Questions about the table below. Rows and columns are numbered from 0.
1) Give the entry at row 1, column 1.
2) Give the largest entry.
3) Give the entry at row 0, column 2.
4) Give the top-right entry.
5) Give the top entry of the column that holds the smallest entry.
6) Give the top-left entry.
7) Give the entry just right of the centre entry.
8) Give the entry just right of the smallest entry.
[[ 13 -37  48 -37  10 -39   9  32  17  34   7 -40  11]
 [ 32 -55  78 -53 -50 -48 -51  77  73  74  10 -48 -49]
 [-12  21   9  21 -25  26 -25  23  32  16 -22  26 -25]
 [  1   6  28   7 -53  15 -52  48  60  38 -16  15 -53]
 [ -4  -7  20  -8  15 -10  14  12   3  11  -3 -11  15]
 [-30  27 -21  24  64  16  63 -35 -47 -33 -15  15  65]
 [-20  32  -6  32 -11  34 -10   7  15   0 -24  33 -11]
 [ -2  -5  23  -6  -2  -6  -2  21  17  19  -6  -6  -1]
 [ -9  14  13  14 -23  18 -23  24  30  17 -16  18 -23]
 [  2 -20  30 -21  23 -25  22  15   1  17   3 -25  24]
 [-49  70 -53  67  43  62  44 -48 -44 -52 -32  62  44]
 [-13  -6   7  -8  64 -17  63 -18 -39 -13  -2 -18  66]
 [-45  56 -45  53  63  45  63 -51 -56 -52 -26  44  64]
 [-53  71 -58  68  63  60  64 -60 -61 -62 -31  60  64]
 [ 25 -44  68 -42 -46 -36 -47  69  66  66   4 -36 -45]]
1) -55
2) 78
3) 48
4) 11
5) 34
6) 13
7) 21
8) -31

Read these off the array that follows.
1) Report the bottom entry of the column that holds the smallest entry.
2) Report the 1st entry, reading row by row.
3) Report the entry directly above -29.
4) Report the top entry of the column that holds the largest entry.
5) Report the maximum.
6) Report the second entry on the main diagonal.
7) Report the top entry of the column that holds the smallest entry.
8) Report the 4th entry from the end, reading row by row.
[[-41 -45 -68  61 -32  67 -66 -64 -57  54 -57]
 [ 81  -7  61 -41  78 -66  79  82  86 -29  65]]
1) 61
2) -41
3) 54
4) -57
5) 86
6) -7
7) -68
8) 82

Questions about the table below.
1) Report the last entry in the row that holds the largest entry.
2) Report the 1st entry, reading row by row.
3) Report the fifth entry, reading row by row.
4) Report the third entry in reading order.
5) Report the top entry of the column that holds the largest entry.
6) Report the third entry on the main diagonal.
7) Report the largest entry in the last row.
8) Report the entry in the top-right corner.
[[  5   5   6   4   4   5   4   2   6   6   5   7]
 [-51  59 -51  28  53  56  50 -45 -16 -51 -15 -19]
 [ 60 -49  63 -28 -48 -50 -47  48  37  65  33  40]
 [  0   8   1 -18  -2   2  -5  -8  28   3  27  29]
 [ 27 -17  29  -9 -18 -18 -18  21  18  30  16  20]
 [ 45 -34  47  -7 -29 -31 -27  41  15  47  12  18]
 [ 17  -5  18  23   3   0   6  20 -13  17 -14 -11]
 [ 17  -6  19  11  -2  -4  -1  17  -1  19  -3   0]
 [-27  35 -27  -2  24  29  20 -31  14 -26  14  13]
 [ 19  -6  20  35   7   1  10  24 -26  18 -27 -24]
 [-25  33 -25  -4  22  27  18 -29  16 -24  15  15]
 [ 47 -35  49   3 -25 -30 -22  47   5  48   2   9]
 [ -8  19  -8  26  22  21  22  -3 -16  -8 -16 -15]
 [-18  28 -18  13  25  27  23 -17  -2 -18  -2  -2]
 [ 21 -10  23   9  -6  -8  -5  20   0  23  -2   2]
 [ 26 -13  27  25  -2  -7   1  28 -15  26 -17 -13]]
1) 40
2) 5
3) 4
4) 6
5) 6
6) 63
7) 28
8) 7
